Below are the code and all the weights of a small trained network. Each question names an input and a target symbol and asks about switching units off, where a switched-off unit gives its printed mean instead of its output.

import numpy as np


def w(rows, s, z=0):
    codes = np.array(rows[::2]) - 128.0
    scale = np.full(codes.shape[1], s)
    scale[-1] = z or s
    return codes * scale


def norm(h):
    return h / np.sqrt((h * h).mean(-1, keepdims=True) + 1e-5)


def f(y):
    return np.maximum(y, 0)


def softmax(a):
    e = np.exp(a - a.max(-1, keepdims=True))
    return e / e.sum(-1, keepdims=True)


def log_softmax(a):
    a = a - a.max(-1, keepdims=True)
    return a - np.log(np.exp(a).sum(-1, keepdims=True))


def net(x, mask):
    ids = ['ΓΔΘΞΩαηλπσ'.index(c) for c in x.split()]
    T = len(ids)
    res = E[ids] + P[:T]
    u = 0
    for l in range(2):
        q, k, v = (norm(res) @ M[l].T for M in (Q, K, V))
        z = softmax(np.where(np.tri(T) > 0, q @ k.T / 4**0.5, -1e9)) @ v
        res = res + np.where(mask[u], z, O[l][:, -1]) @ O[l][:, :-1]
        u += 1
        y = f(norm(res) @ A[l][:, :-1].T + A[l][:, -1])
        res = res + np.where(mask[u : u + 12], y, B[l][:, -1]) @ B[l][:, :-1]
        u += 12
    return log_softmax(norm(res)[-1] @ U[:, :-1].T + U[:, -1])


Q, K, V, O, A, B = {}, {}, {}, {}, {}, {}
E = w([
[102,91,149],'Γ',
[101,195,166],'Δ',
[109,102,147],'Θ',
[23,99,128],'Ξ',
[127,107,154],'Ω',
[128,131,157],'α',
[254,126,77],'η',
[89,147,133],'λ',
[100,122,138],'π',
[98,101,117],'σ',
],0.0083)
P = w([
[186,178,105],'0',
[47,8,212],'1',
[59,16,181],'2',
[56,5,165],'3',
[67,42,162],'4',
[73,35,135],'5',
[84,65,129],'6',
[73,83,136],'7',
[75,98,125],'8',
[71,96,130],'9',
[80,109,118],'10',
[72,118,119],'11',
[65,130,119],'12',
[68,129,120],'13',
],0.0031)
Q[0] = w([
[114,121,131],'L0H1',
[222,138,104],'L0H1',
[2,111,158],'L0H1',
[197,139,131],'L0H1',
],0.0078)
K[0] = w([
[141,125,126],'L0H1',
[27,151,86],'L0H1',
[254,97,171],'L0H1',
[72,145,104],'L0H1',
],0.0087)
V[0] = w([
[150,56,62],'L0H1',
[254,156,98],'L0H1',
[58,212,114],'L0H1',
[127,163,88],'L0H1',
],0.0083)
O[0] = w([
[101,230,118,236],'L0H1',
[42,166,2,106],'L0H1',
[233,48,128,4],'L0H1',
[161,124,90,82],'L0H1',
],0.0088,0.0036)
A[0] = w([
[131,125,128,35],'L0N1',
[123,57,142,188],'L0N2',
[147,108,131,111],'L0N3',
[88,102,176,11],'L0N4',
[85,63,71,2],'L0N5',
[123,119,124,4],'L0N6',
[118,59,104,21],'L0N7',
[128,130,128,72],'L0N8',
[157,48,1,48],'L0N9',
[112,109,126,13],'L0N10',
[116,115,175,60],'L0N11',
[126,116,144,92],'L0N12',
],0.0097,0.0016)
B[0] = w([
[161,120,123,128],'L0N1',
[140,207,144,254],'L0N2',
[146,167,136,166],'L0N3',
[110,184,160,233],'L0N4',
[35,191,149,193],'L0N5',
[137,135,130,128],'L0N6',
[151,75,205,137],'L0N7',
[123,143,133,128],'L0N8',
[105,6,191,148],'L0N9',
[136,152,152,129],'L0N10',
[71,140,139,239],'L0N11',
[113,140,122,170],'L0N12',
],0.015,0.0023)
Q[1] = w([
[214,192,65],'L1H1',
[111,140,251],'L1H1',
[157,128,163],'L1H1',
[118,224,173],'L1H1',
],0.019)
K[1] = w([
[184,106,216],'L1H1',
[182,124,10],'L1H1',
[172,162,112],'L1H1',
[167,2,67],'L1H1',
],0.017)
V[1] = w([
[68,127,124],'L1H1',
[67,8,181],'L1H1',
[60,20,133],'L1H1',
[27,224,254],'L1H1',
],0.0087)
O[1] = w([
[59,128,141,135],'L1H1',
[118,43,206,84],'L1H1',
[80,39,181,73],'L1H1',
[66,246,181,253],'L1H1',
],0.012,0.0076)
A[1] = w([
[92,182,127,246],'L1N1',
[162,171,10,88],'L1N2',
[165,208,71,179],'L1N3',
[129,127,127,74],'L1N4',
[95,143,171,202],'L1N5',
[98,93,157,150],'L1N6',
[129,122,130,87],'L1N7',
[130,123,125,41],'L1N8',
[216,191,91,56],'L1N9',
[163,98,36,57],'L1N10',
[101,131,148,202],'L1N11',
[190,76,142,165],'L1N12',
],0.014,0.0014)
B[1] = w([
[161,65,102,254],'L1N1',
[207,189,196,172],'L1N2',
[153,39,123,217],'L1N3',
[127,136,120,128],'L1N4',
[180,110,103,200],'L1N5',
[157,120,86,143],'L1N6',
[133,127,123,128],'L1N7',
[117,130,127,128],'L1N8',
[11,134,70,178],'L1N9',
[212,119,228,131],'L1N10',
[128,117,95,173],'L1N11',
[97,99,3,145],'L1N12',
],0.023,0.0099)
U = w([
[222,130,178,254],'Γ',
[175,247,53,148],'Δ',
[101,179,181,114],'Θ',
[152,49,107,110],'Ξ',
[171,59,116,68],'Ω',
[26,134,93,114],'α',
[153,61,123,71],'η',
[97,107,90,75],'λ',
[56,50,225,125],'π',
[66,192,174,148],'σ',
],0.013,0.0054)

Each question gives the input, a string of symbols that net reads in full, and the target symbol t.
The units are the heads (4 rows each of Q, K, V and O) and the neurons (one row each of A and B). Each row of codes is followed by its name. A weight is (code - 128) times the scale printed after its matrix; where a second scale follows, it is the last column's (O, A, B and U).
mask holds one flag per unit, layer by layer, with each layer's heads first. A switched-off unit (its flag False) gives its mean, the last column of its rows in O or B, instead of its output. The means were averaged over made-up inputs and are rounded, as every weight is.
A unit's drop is (log p(t) with every unit on - log p(t) with that unit switched off) / (log p(t) with every unit on - log p(t) with every unit switched off).
The circuit of an input: a set's keep is (log p(t) with only the set's units on - log p(t) with every unit switched off) / (log p(t) with every unit on - log p(t) with every unit switched off). Starting from the 12 units with the biggest drops (on a tie, the unit counted first), units are removed one at a time, each time the one whose removal leaves the highest keep (on an exact tie, the one counted first), for as long as the keep stays at least 0.8.
circuit, biggest first: the units of the circuit, biggest drop first
unit that matters most: the unit with the biggest drop
k most important neurons: the k neurons with the biggest drops, biggest first
top k neurons in layer l: the k neurons of layer l with the biggest drops, biggest first
drop when u is switched off: that unit's drop, to one decimal
input Ω Ξ σ σ σ π η α Ξ σ, target α: circuit, biggest first : [L0H1 L1H1]
input Ξ η π Γ, target α: 2 most important neurons : [L0N2 L1N3]
input σ Ξ σ Ξ, target Δ: circuit, biggest first : [L1H1 L0H1]
input α σ Δ σ Δ σ Θ π σ α Ω, target π: top 2 neurons in layer 0 : [L0N9 L0N5]
input Ξ σ Θ, target Γ: unit that matters most : L0H1
input π σ Θ Θ σ σ σ σ Δ, target Ξ: circuit, biggest first : [L0H1 L1H1]
input Ω σ Ω σ α π σ α Ξ π Γ, target α: circuit, biggest first : [L1H1 L1N2]
input Ω Ξ σ σ π Θ λ π Ξ α α π, target α: circuit, biggest first : [L1H1 L0H1]
input Θ π Ξ, target σ: 3 most important neurons : [L1N3 L0N4 L1N9]
input Ξ α Ξ σ Δ α σ λ Ξ Ξ, target Γ: circuit, biggest first : [L0H1 L1N9]
input α σ Δ π π σ Ξ σ σ σ, target π: circuit, biggest first : [L0H1 L1H1 L0N9]
input α η σ η σ σ π σ Ξ α, target π: circuit, biggest first : [L1H1 L0N9 L0H1]
input Ξ Γ σ, target Γ: circuit, biggest first : [L0H1 L1N3]
input Ξ η λ α η σ Ξ σ Θ σ Δ α, target Γ: top 2 neurons in layer 1 : [L1N2 L1N9]
input Ω η σ α Θ η λ π α, target α: top neuron in layer 1 : [L1N2]
input Ω Δ Ξ σ λ α σ α, target α: 3 most important neurons : [L1N2 L1N3 L0N5]
input Θ η π Ξ σ π, target α: 2 most important neurons : [L1N3 L1N2]
input α α α, target π: 2 most important neurons : [L0N9 L0N5]
input π σ λ σ λ σ σ α σ Ξ Ξ σ Ω Ξ, target Ξ: top 2 neurons in layer 1 : [L1N12 L1N2]
input Γ Δ σ Ξ σ, target σ: top neuron in layer 0 : [L0N11]
input σ σ α Ξ σ Γ, target Δ: top 2 neurons in layer 1 : [L1N9 L1N2]
input Ξ σ σ Ω Ξ Ξ, target Γ: top 2 neurons in layer 0 : [L0N5 L0N2]
input η Δ Ω Θ σ π α σ σ Ξ Γ Γ α, target Ξ: top 2 neurons in layer 1 : [L1N9 L1N2]
input σ σ η, target Γ: 4 most important neurons : [L1N2 L1N10 L1N3 L0N4]
input σ Ξ σ σ Ξ, target Δ: drop when L1N9 is switched off : 0.2
input σ α α, target Δ: drop when L0H1 is switched off : 0.6
input σ Ξ Ξ σ Ξ Ξ Θ, target Δ: drop when L1N2 is switched off : 0.2
input α σ Θ, target π: drop when L0H1 is switched off : 1.1
input Θ Θ σ Γ η Ξ α η Θ Ξ Ξ σ σ η, target α: unit that matters most : L1N9
